Each row has a name. Each question is about the rows just above it. Places in a row count from 0.

vene: [-40 -28  28 -23  20 -34   5 -41  15   2  20 -50  16 -10  31   3 -41 -19
 -45 -35  64 -50 -39  11   3  12  -4  11 -20 -20 -10  20  42 -57  50  15
 -58 -22  20 -91 -65 -56   8]
puf: [-10 -36 -58  -6 -53 -35  65 -53  -6  85  77 -30 -53 -15 -33  21 -29 -13
 -21 -49 -51  10 -29  81   2 -59 -53 -21 -27  20 -70 -26  55  34 -68  34
  14 -28   6 -33  -9 -33 -45]
Vate: [ -6 -28 -41  -7 -37 -25  58 -37  -2  59  51 -27 -52  -7 -42  37 -38  -8
 -18 -36 -34  -4 -20  57  11 -33   4 -16 -16  17 -51 -25  41  12 -32  38
   4 -16  -9 -38 -14 -29 -36]
Fibe: [ 57   7 -39  39 -33  44  -6  27  18 -33 -22  19 -16   7 -30 -10  34  19
  41  46 -70  29  49 -47  27   2  29   6  40   0  13  29 -65  19 -54  -5
  58  30  23  52  48  46   7]
Tir: [  -2  -91  -21    5  -29  -61   42    0    1    8   17 -103  -28   -3
  -35   24   22  -23  -41  -50   -5   38  -65    0   12   21  -19  -25
  -29   -2  -31  -70   17   39    2   49   54  -31   20  -61  -65  -86
  -51]
Every place of [19] in Fibe:
11 17 33
At which places does puf hold [-33]?
14 39 41
Places of [20] in row vene:
4 10 31 38

tefun: [-57 -45 -42  37  62]
pimu: [-64  44 -64  44 -64]
zize: [ 45 -26  45 -26  45]
Fibe: [ 46 -63  52 -45   6]
Sot: [-26 -49  13  -7 -56]
Vate: [ 24 105  52 -45   9]
vene: [-49 -57  62 -14 -23]
vifas: [ 48 -33  -9  53 -84]
pefol: [-20 -59  10 -63 -59]
puf: [ 22 -36 -10  41 -82]
Every place of [45] in zize:
0 2 4
Places of [-59] in row pefol:
1 4
At which places does pimu hold [-64]?
0 2 4
Places of [-63] in row Fibe:
1

Vate: [-19   1 -31 -31   0 -31   0]
pimu: [   1  -80   14    2  -83   -2 -103]
puf: [  2  84 -18 -28  84  -3  64]
ked: [ 68 -29 -29 -29 -29  68 -29]
At which places does ked hold [-29]?
1 2 3 4 6
Places of [64] in row puf:
6
Every place of [0] in Vate:
4 6
Places of [84] in row puf:
1 4
Every place of [-18] in puf:
2

vene: [29 64 -3 20]
puf: [ -3 -12   0  -4]
Sot: [35 57 -5 14]
tefun: [ 9 -2  1  0]
Fibe: [33 33 -5 17]
Tir: [33 -5 -5 17]
At which places does Tir hold [-5]?
1 2
Every place of [33] in Fibe:
0 1
At which places does tefun hold [0]?
3

zize: [ 25   3 -52  18  36 -25   7  14 -58  38  37  51 -25  -8]
ked: [ 57  10 -48 -28  39   5 -80  10 -67   9  19  35 -21   0]
vene: [-65 -14  47  20  20  26  20 -23  20 -18 -21 -18  -5  49]
pimu: [ -8   8  18  25 -12 -12  75  20  41  -4 -15 -24  28 -58]
Vate: [ 13 -12  -8  37  69  37   0  37  33   6  15 -25   3  37]
vifas: [ 13 -12  -8 -43  69 -19   0 -55  31  28  31  -4 -16  73]
puf: [-17 -15 -17 -29  25   7 -28 -41  22  -8   0 -19  -6  61]
Fibe: [-65 -14  47  20 -57  26  -2 -14  21 -18 -21  -9  -5  49]
pefol: [-34   6   8  65 -52 -14  83  37  -1  16  -2  18   3 -46]
tefun: [  9 -11 -12 -42  38  15 -84 -35 -23  -4   9   7 -23  70]
Tir: [ 48   3 -33 -31 -14 -38  35 -14  22  19  23 -17  14 -27]
Sot: [ 48   3 -27   3  78 -38  35 -27 -27  19  22 -17   3 -27]
At which places does Tir hold [-14]?
4 7
At which places does vene hold [20]?
3 4 6 8
At which places does Sot hold [-27]?
2 7 8 13
Every place of [-12] in pimu:
4 5
Every place of [37] in Vate:
3 5 7 13
Places of [-18] in row vene:
9 11

pimu: [  95  -57   17   32  101  -51   26   98   49   65  -11   53   79   69
  -89   -6    5  -78   17  -19  -32   62   43  -37   -6  -65    6  101
  -67  -94   57   17 -103   65   28  -42   81   78]
ked: [ 42 -70  64 -37  16   2  14  31  93   7 -85 -21 -60 -12  33  38  40 -60
  24  52 -15  -8 102 -40  32  94  93  75  48  16 -26  74 -65 -38  21 -72
 -77  16]
zize: [  20  105   29   86   50 -105  -66   79  -92  -97   49   17  -51   57
  -57   79  -48  -78    7  -70    9   60  -36  -19  -24  -25  -57   95
  -29   23   35  -45 -100  -80  -54  -41   -6   46]
tefun: [  -4    2  -21    8   24   76   56   77  -68  -97   70   62   77  -72
   54   -1  105   98   22  -35   38  -97   87 -102  -16   94   27  -13
  -97   15  -18  -74   47   85    9  -75  -29   99]
vifas: [ -55  -57   21   46  -76   -2  -22   22   50 -104   37  -67  -53  -62
   66   74   93   54  -62 -101   63  -42   83   29   68  104  -76   39
   42  -47  -64   84  -87   29   35  -63   95  -52]
Fibe: [-96  56  -7 102 -56 -58  51 -14  53   1  13 -99 104  54 -74 -44 -75  49
 -24  61   9  18   7  18  76  11 -90 -84 100  48 103   1 -36   1  99 -24
  66  86]
vene: [ -30  -78   -2   58  -54  -15  -30 -101   42  -41   86  -57   75 -101
   72   69  -66  -41   69  -84  -60  -46  -94  -28   22  -28  -41  -44
  -41   88  -56   -8   17  -65   93   88   46   18]
Every place of [77] in tefun:
7 12
At which places does Fibe hold [1]?
9 31 33
Every place of [-41] in vene:
9 17 26 28
Every place of [21] in ked:
34
Places of [-28] in row vene:
23 25

